Here is a tiny trained network, its code and every weight. The questions are about switching its units off for an input and a class, where a switched-off unit gives its printed mean instead of its output.

import numpy as np


def w(rows, s, z=0):
    codes = np.array(rows[::2]) - 128.0
    scale = np.full(codes.shape[1], s)
    scale[-1] = z or s
    return codes * scale


def f(y):
    return np.maximum(y, 0)


def log_softmax(a):
    a = a - a.max(-1, keepdims=True)
    return a - np.log(np.exp(a).sum(-1, keepdims=True))


def net(x, mask):
    res = np.array(x, float).reshape(1, 7) / 4 @ E
    y = f(res @ A[0][:, :-1].T + A[0][:, -1])
    res = res + np.where(mask, y, B[0][:, -1]) @ B[0][:, :-1]
    return log_softmax(res[-1] @ U[:, :-1].T + U[:, -1])


A, B = {}, {}
E = w([
[113,105,175,197,185,109,106,128,30,116,157],'x0',
[51,167,142,179,142,158,123,55,151,91,107],'x1',
[162,122,157,73,136,153,106,120,122,12,51],'x2',
[179,102,180,132,95,124,143,83,120,176,98],'x3',
[180,150,168,100,144,136,195,150,118,109,101],'x4',
[154,179,146,82,158,135,41,86,128,114,195],'x5',
[125,65,206,144,97,254,79,181,126,148,187],'x6',
],0.0097)
A[0] = w([
[176,35,187,103,29,203,73,149,131,175,150,224],'neuron 1',
[173,103,139,141,69,134,150,198,135,209,134,139],'neuron 2',
[244,109,186,33,45,196,116,104,116,127,105,173],'neuron 3',
[176,164,130,32,135,108,153,147,40,130,72,208],'neuron 4',
[47,188,140,98,211,147,80,150,58,56,158,204],'neuron 5',
[69,102,112,65,126,141,69,159,152,136,154,171],'neuron 6',
[118,102,65,97,100,37,195,196,113,220,143,164],'neuron 7',
[43,98,193,122,95,108,69,66,175,132,172,219],'neuron 8',
[182,77,125,126,43,140,151,201,48,197,121,203],'neuron 9',
[86,166,60,60,199,109,242,152,164,80,81,232],'neuron 10',
[201,115,110,125,186,103,213,157,139,160,85,221],'neuron 11',
[51,162,92,154,98,154,109,39,180,184,167,198],'neuron 12',
[51,126,227,39,27,167,92,134,169,74,142,160],'neuron 13',
[68,89,218,88,149,155,108,82,171,20,78,226],'neuron 14',
[143,57,184,95,94,127,117,180,139,205,136,162],'neuron 15',
[86,151,51,206,122,81,159,68,179,174,150,206],'neuron 16',
[33,143,116,225,150,105,58,74,81,134,136,196],'neuron 17',
[246,179,179,103,167,83,101,142,113,115,142,223],'neuron 18',
[247,84,171,92,94,111,193,117,68,159,85,192],'neuron 19',
[179,133,183,35,112,185,66,122,222,110,138,182],'neuron 20',
[215,92,195,99,112,106,134,153,91,172,96,138],'neuron 21',
[51,136,188,132,157,148,97,115,75,78,71,190],'neuron 22',
[36,167,74,153,103,164,223,100,195,108,48,254],'neuron 23',
[100,108,168,207,105,87,191,163,82,61,53,221],'neuron 24',
[136,41,105,194,122,181,102,151,110,251,150,228],'neuron 25',
[45,67,184,151,108,100,125,114,1,90,146,130],'neuron 26',
[182,131,116,60,139,151,73,124,102,61,185,162],'neuron 27',
[98,35,110,165,105,165,175,128,189,169,168,179],'neuron 28',
],0.0071,0.0035)
B[0] = w([
[134,85,41,182,180,194,147,156,182,170,203,254],'neuron 1',
[68,86,171,99,157,186,191,222,214,160,175,196],'neuron 2',
[232,78,109,73,133,206,86,79,203,187,128,231],'neuron 3',
[223,119,177,52,120,126,180,134,107,133,128,215],'neuron 4',
[168,139,172,164,123,87,31,157,47,63,165,227],'neuron 5',
[125,162,35,230,101,113,104,115,121,48,182,179],'neuron 6',
[106,142,115,115,90,71,240,193,176,132,172,228],'neuron 7',
[97,186,72,221,152,165,36,85,137,186,128,204],'neuron 8',
[10,31,179,128,132,134,228,151,255,185,249,219],'neuron 9',
[191,139,122,39,14,88,186,199,142,20,64,254],'neuron 10',
[149,100,164,48,126,83,236,153,144,122,76,212],'neuron 11',
[58,234,114,166,161,113,70,98,189,190,84,214],'neuron 12',
[201,140,73,202,84,236,78,82,144,104,64,215],'neuron 13',
[190,117,99,200,62,189,77,57,69,71,100,245],'neuron 14',
[171,90,158,147,123,172,145,152,176,130,209,199],'neuron 15',
[77,225,92,103,114,60,140,111,165,218,58,229],'neuron 16',
[46,117,58,175,209,29,75,57,40,182,67,230],'neuron 17',
[230,154,202,39,184,101,109,111,71,115,197,213],'neuron 18',
[207,29,194,46,174,129,237,53,117,181,138,222],'neuron 19',
[245,137,74,180,101,192,89,86,234,108,160,223],'neuron 20',
[204,31,210,69,251,153,233,97,78,232,164,194],'neuron 21',
[105,105,122,192,144,166,62,72,51,75,115,210],'neuron 22',
[70,159,176,157,18,112,159,161,150,29,28,250],'neuron 23',
[67,22,205,112,82,121,157,126,58,103,69,228],'neuron 24',
[18,117,181,136,178,118,116,186,153,169,203,239],'neuron 25',
[84,57,79,174,164,91,113,139,51,140,91,207],'neuron 26',
[205,133,124,102,170,148,83,139,143,97,187,200],'neuron 27',
[34,132,111,186,95,139,146,125,197,107,187,197],'neuron 28',
],0.0061,0.01)
U = w([
[60,98,115,153,184,95,70,90,50,140,100,131],'0',
[165,135,81,137,103,209,69,81,184,127,113,5],'1',
[48,254,118,143,144,89,77,62,171,187,86,92],'2',
[151,214,148,94,171,100,56,148,86,43,180,215],'3',
[104,176,85,62,78,50,177,175,173,120,66,183],'4',
[169,77,191,32,179,125,164,90,117,187,115,133],'5',
[47,80,156,136,138,163,152,204,188,175,174,97],'6',
[64,103,168,135,59,157,144,125,102,57,51,129],'7',
],0.0094,0.0029)

Each question gives the input, the list of numbers given to net, and the class t.
The units are the neurons (one row each of A and B). Each row of codes is followed by its name. A weight is (code - 128) times the scale printed after its matrix; where a second scale follows, it is the last column's (A, B and U).
mask holds one flag per neuron, in row order. A switched-off neuron (its flag False) gives its mean, the last column of its row in B, instead of its output. The means were averaged over made-up inputs and are rounded, as every weight is.
A unit's drop is (log p(t) with every unit on - log p(t) with that unit switched off) / (log p(t) with every unit on - log p(t) with every unit switched off).
The circuit of an input: a set's keep is (log p(t) with only the set's units on - log p(t) with every unit switched off) / (log p(t) with every unit on - log p(t) with every unit switched off). Starting from the 12 units with the biggest drops (on a tie, the unit counted first), units are removed one at a time, each time the one whose removal leaves the highest keep (on an exact tie, the one counted first), for as long as the keep stays at least 0.8.
units of the circuit, in order: the units of the circuit, biggest drop first
unit that matters most: the unit with the biggest drop
top k neurons: the k neurons with the biggest drops, biggest first
drop of u: that unit's drop, to one decimal
input [-6,7,0,6,-6,4,0], class 2: unit that matters most -> neuron 12
input [5,0,-1,8,2,5,7], class 6: top 4 neurons -> [neuron 1; neuron 25; neuron 9; neuron 4]
input [2,8,1,-5,2,0,8], class 0: units of the circuit, in order -> [neuron 17; neuron 22]
input [0,0,7,-6,0,-8,-7], class 7: top 2 neurons -> [neuron 24; neuron 23]
input [8,1,-6,8,7,7,7], class 6: top 3 neurons -> [neuron 25; neuron 1; neuron 9]
input [-2,-7,-5,2,-5,8,-6], class 2: top 2 neurons -> [neuron 10; neuron 12]
input [-6,5,5,4,2,1,-5], class 7: top 2 neurons -> [neuron 14; neuron 23]
input [-3,7,5,6,7,1,-8], class 7: top 3 neurons -> [neuron 23; neuron 14; neuron 24]
input [-6,0,8,4,2,-2,-5], class 5: top 3 neurons -> [neuron 19; neuron 3; neuron 4]
input [-3,8,3,-7,-3,-3,-8], class 7: top 2 neurons -> [neuron 23; neuron 14]
input [7,-3,-1,5,-6,-6,-4], class 6: top 2 neurons -> [neuron 9; neuron 7]
input [-4,-2,7,7,-4,-7,2], class 5: top 3 neurons -> [neuron 19; neuron 21; neuron 3]
input [-6,-2,1,-2,-6,-1,5], class 1: top 2 neurons -> [neuron 13; neuron 20]
input [-6,6,-3,8,3,4,-4], class 2: units of the circuit, in order -> [neuron 12]
input [-4,3,0,5,-8,4,2], class 2: drop of neuron 8 -> 0.2
input [-5,2,-1,-4,6,-2,2], class 4: drop of neuron 24 -> 0.2
input [-3,-4,-2,-7,-5,-4,0], class 4: drop of neuron 7 -> 0.1
